Below is a small trained network, with its code and all its weights. Each question gives an input and a class and asks what happens when units are switched off, that is, made to give their printed mean instead of their output.

import numpy as np


def w(rows, s, z=0):
    codes = np.array(rows[::2]) - 128.0
    scale = np.full(codes.shape[1], s)
    scale[-1] = z or s
    return codes * scale


def f(y):
    return np.maximum(y, 0)


def log_softmax(a):
    a = a - a.max(-1, keepdims=True)
    return a - np.log(np.exp(a).sum(-1, keepdims=True))


def net(x, mask):
    res = np.array(x, float).reshape(1, 6) / 4 @ E
    y = f(res @ A[0][:, :-1].T + A[0][:, -1])
    res = res + np.where(mask, y, B[0][:, -1]) @ B[0][:, :-1]
    return log_softmax(res[-1] @ U[:, :-1].T + U[:, -1])


A, B = {}, {}
E = w([
[108,49,10,117,86,27,159,126,202],'x0',
[136,155,58,138,172,218,145,246,191],'x1',
[160,24,121,179,190,189,35,72,158],'x2',
[199,103,195,73,31,126,78,189,200],'x3',
[165,87,127,2,246,59,104,198,50],'x4',
[178,185,15,109,46,161,34,109,34],'x5',
],0.0063)
A[0] = w([
[98,65,219,118,207,91,187,150,196,4],'neuron 0',
[166,114,118,49,225,80,106,166,98,50],'neuron 1',
[100,211,124,88,90,95,185,190,102,118],'neuron 2',
[186,99,191,97,71,135,100,178,185,114],'neuron 3',
[187,141,175,88,55,115,116,172,165,87],'neuron 4',
[131,166,214,129,167,178,128,134,117,15],'neuron 5',
[43,180,57,191,229,144,195,77,55,195],'neuron 6',
[167,164,38,133,90,146,85,100,61,44],'neuron 7',
[81,84,206,185,135,138,193,120,211,100],'neuron 8',
[105,49,44,120,95,49,129,139,175,37],'neuron 9',
[150,183,217,121,135,182,101,140,82,16],'neuron 10',
[71,192,109,254,26,215,143,64,217,157],'neuron 11',
[140,150,75,136,166,189,147,209,156,143],'neuron 12',
[168,151,84,108,61,146,71,126,98,81],'neuron 13',
[170,176,195,118,180,149,107,147,75,28],'neuron 14',
[137,173,216,116,163,185,114,138,82,12],'neuron 15',
[117,217,136,61,100,73,181,163,100,105],'neuron 16',
[176,162,55,118,85,134,48,115,87,38],'neuron 17',
[132,100,182,108,95,52,118,45,74,161],'neuron 18',
[147,65,116,190,133,178,67,81,162,99],'neuron 19',
[194,112,173,99,49,134,85,169,166,129],'neuron 20',
[155,78,119,166,154,155,61,97,150,73],'neuron 21',
[102,73,37,99,99,45,140,132,185,41],'neuron 22',
[141,139,67,104,182,183,132,232,151,121],'neuron 23',
[218,108,180,102,64,124,88,176,189,80],'neuron 24',
[164,47,114,140,172,179,73,87,142,72],'neuron 25',
[176,48,121,122,201,151,65,104,126,80],'neuron 26',
[131,113,111,55,197,115,97,163,104,33],'neuron 27',
[100,223,130,93,94,77,202,153,100,174],'neuron 28',
[146,163,195,130,157,170,99,138,92,8],'neuron 29',
[142,66,60,106,122,62,144,131,151,86],'neuron 30',
[127,96,181,103,90,53,98,42,70,118],'neuron 31',
[178,127,156,101,63,131,82,162,152,109],'neuron 32',
[141,147,68,114,145,206,142,206,172,111],'neuron 33',
[183,159,47,115,73,148,70,118,80,53],'neuron 34',
[166,88,117,53,214,70,111,192,66,49],'neuron 35',
[126,73,49,103,114,65,142,157,167,97],'neuron 36',
[136,151,76,147,152,195,138,210,175,134],'neuron 37',
[106,62,87,126,117,66,149,118,178,62],'neuron 38',
[152,32,121,123,188,163,64,102,121,69],'neuron 39',
],0.0065,0.0014)
B[0] = w([
[180,171,148,151,173,96,214,197,83,209],'neuron 0',
[161,152,126,62,60,113,117,130,55,213],'neuron 1',
[85,64,136,203,98,149,119,160,139,188],'neuron 2',
[107,58,50,106,190,92,105,100,105,186],'neuron 3',
[108,69,76,123,160,121,102,116,104,178],'neuron 4',
[166,143,104,141,128,166,163,84,132,175],'neuron 5',
[97,44,40,92,178,86,59,77,102,238],'neuron 6',
[166,170,163,176,206,84,208,190,126,201],'neuron 7',
[177,154,143,115,164,89,192,187,66,207],'neuron 8',
[174,156,110,164,119,192,155,84,153,191],'neuron 9',
[162,145,84,156,126,182,139,77,142,183],'neuron 10',
[187,152,121,2,62,78,112,129,7,254],'neuron 11',
[140,126,188,172,118,84,77,90,160,180],'neuron 12',
[157,144,146,150,186,99,179,182,119,186],'neuron 13',
[166,147,106,139,109,185,138,79,131,184],'neuron 14',
[181,152,87,171,128,199,149,77,148,185],'neuron 15',
[61,59,115,207,83,175,129,181,129,192],'neuron 16',
[146,156,154,156,159,112,185,170,135,198],'neuron 17',
[123,138,210,206,134,91,58,91,194,205],'neuron 18',
[93,87,129,143,83,137,142,189,102,192],'neuron 19',
[114,88,70,120,165,107,112,108,113,188],'neuron 20',
[80,87,130,167,91,145,146,188,118,177],'neuron 21',
[176,156,102,161,127,195,152,78,158,194],'neuron 22',
[130,141,189,163,108,84,85,91,151,188],'neuron 23',
[111,76,57,125,172,110,98,101,98,189],'neuron 24',
[77,85,134,176,91,147,139,188,134,189],'neuron 25',
[72,73,134,163,75,148,135,187,114,194],'neuron 26',
[154,129,134,95,86,110,130,131,82,189],'neuron 27',
[55,39,109,204,102,161,112,180,128,196],'neuron 28',
[149,145,102,159,123,184,147,83,143,172],'neuron 29',
[170,158,115,145,113,190,143,76,146,179],'neuron 30',
[131,141,202,178,132,100,79,101,186,206],'neuron 31',
[113,93,73,120,172,111,123,114,112,174],'neuron 32',
[137,139,197,166,122,82,64,86,168,179],'neuron 33',
[170,182,180,188,197,95,224,200,124,201],'neuron 34',
[167,146,136,54,61,118,118,117,51,225],'neuron 35',
[167,149,114,153,118,185,130,79,148,184],'neuron 36',
[143,148,201,170,109,74,63,73,163,181],'neuron 37',
[174,158,122,159,134,175,160,100,150,177],'neuron 38',
[89,85,137,168,86,146,137,172,122,193],'neuron 39',
],0.0069,0.0086)
U = w([
[167,163,160,146,232,86,221,207,119,102],'0',
[175,158,91,148,113,254,154,53,156,99],'1',
[155,145,128,62,19,89,113,133,66,152],'2',
[35,86,129,173,58,174,127,205,137,142],'3',
[129,147,215,165,135,55,46,76,189,144],'4',
[99,93,33,113,240,85,94,92,112,207],'5',
[94,150,125,90,144,130,117,141,166,209],'6',
[86,159,123,84,150,153,125,139,168,4],'7',
],0.0097,0.0025)

Each question gives the input, the list of numbers given to net, and the class t.
The units are the neurons (one row each of A and B). Each row of codes is followed by its name. A weight is (code - 128) times the scale printed after its matrix; where a second scale follows, it is the last column's (A, B and U).
mask holds one flag per neuron, in row order. A switched-off neuron (its flag False) gives its mean, the last column of its row in B, instead of its output. The means were averaged over made-up inputs and are rounded, as every weight is.
A unit's drop is (log p(t) with every unit on - log p(t) with that unit switched off) / (log p(t) with every unit on - log p(t) with every unit switched off).
The circuit of an input: a set's keep is (log p(t) with only the set's units on - log p(t) with every unit switched off) / (log p(t) with every unit on - log p(t) with every unit switched off). Starting from the 12 units with the biggest drops (on a tie, the unit counted first), units are removed one at a time, each time the one whose removal leaves the highest keep (on an exact tie, the one counted first), for as long as the keep stays at least 0.8.
circuit, biggest first: the units of the circuit, biggest drop first
most important unit: the unit with the biggest drop
top k neurons: the k neurons with the biggest drops, biggest first
drop of u: that unit's drop, to one decimal
input [-2,-1,0,-6,-6,8], class 0: circuit, biggest first : (neuron 7; neuron 34)
input [-1,6,3,6,-1,6], class 0: circuit, biggest first : (neuron 34; neuron 13)
input [-3,6,3,8,-1,6], class 5: circuit, biggest first : (neuron 24; neuron 3)
input [7,5,-6,-7,-2,5], class 1: most important unit : neuron 22
input [-4,4,5,6,2,3], class 5: top 2 neurons : (neuron 3; neuron 24)
input [6,-3,4,6,1,3], class 1: circuit, biggest first : (neuron 9; neuron 22)
input [-1,1,1,-1,4,4], class 0: circuit, biggest first : (neuron 34; neuron 7)
input [-2,5,-7,-6,8,1], class 2: circuit, biggest first : (neuron 35; neuron 1)
input [-4,2,6,8,4,1], class 5: top 3 neurons : (neuron 3; neuron 24; neuron 20)
input [-7,-4,-6,5,-2,3], class 1: circuit, biggest first : (neuron 10; neuron 15)
input [-7,-4,-8,-1,-3,-3], class 3: top 3 neurons : (neuron 28; neuron 16; neuron 2)
input [-1,-2,4,7,3,7], class 0: circuit, biggest first : (neuron 34; neuron 13)
input [0,-8,2,-6,7,4], class 4: top 3 neurons : (neuron 18; neuron 31; neuron 11)
input [-1,8,2,-7,-7,-4], class 4: most important unit : neuron 37
input [-7,8,1,4,-2,-3], class 4: top 3 neurons : (neuron 37; neuron 33; neuron 12)
input [-7,3,-8,-3,2,0], class 3: top 2 neurons : (neuron 28; neuron 16)
input [-6,-7,-6,4,6,8], class 0: circuit, biggest first : (neuron 34; neuron 7)
input [-6,0,3,1,6,-3], class 1: top 2 neurons : (neuron 11; neuron 15)
input [-7,-8,-4,3,7,7], class 4: top 2 neurons : (neuron 18; neuron 31)
input [3,-8,-7,-3,-6,-1], class 4: circuit, biggest first : (neuron 18)
input [4,-2,-7,5,-2,-5], class 3: top 2 neurons : (neuron 28; neuron 16)
input [-3,2,-3,-6,4,0], class 5: top 2 neurons : (neuron 6; neuron 11)
input [8,0,3,7,-4,-7], class 1: top 2 neurons : (neuron 9; neuron 22)
input [7,-3,2,-2,-8,2], class 2: top 2 neurons : (neuron 11; neuron 15)
input [1,-8,-6,2,5,-5], class 4: top 3 neurons : (neuron 18; neuron 31; neuron 11)
input [4,3,2,3,-1,2], class 1: top 2 neurons : (neuron 6; neuron 9)
input [-2,-7,7,-1,-3,-6], class 3: most important unit : neuron 19
input [5,7,-4,-4,6,8], class 0: top 3 neurons : (neuron 34; neuron 7; neuron 17)
input [-3,4,-8,-3,5,-5], class 3: drop of neuron 2 : 0.1
input [6,4,-8,2,3,1], class 3: drop of neuron 16 : 0.4
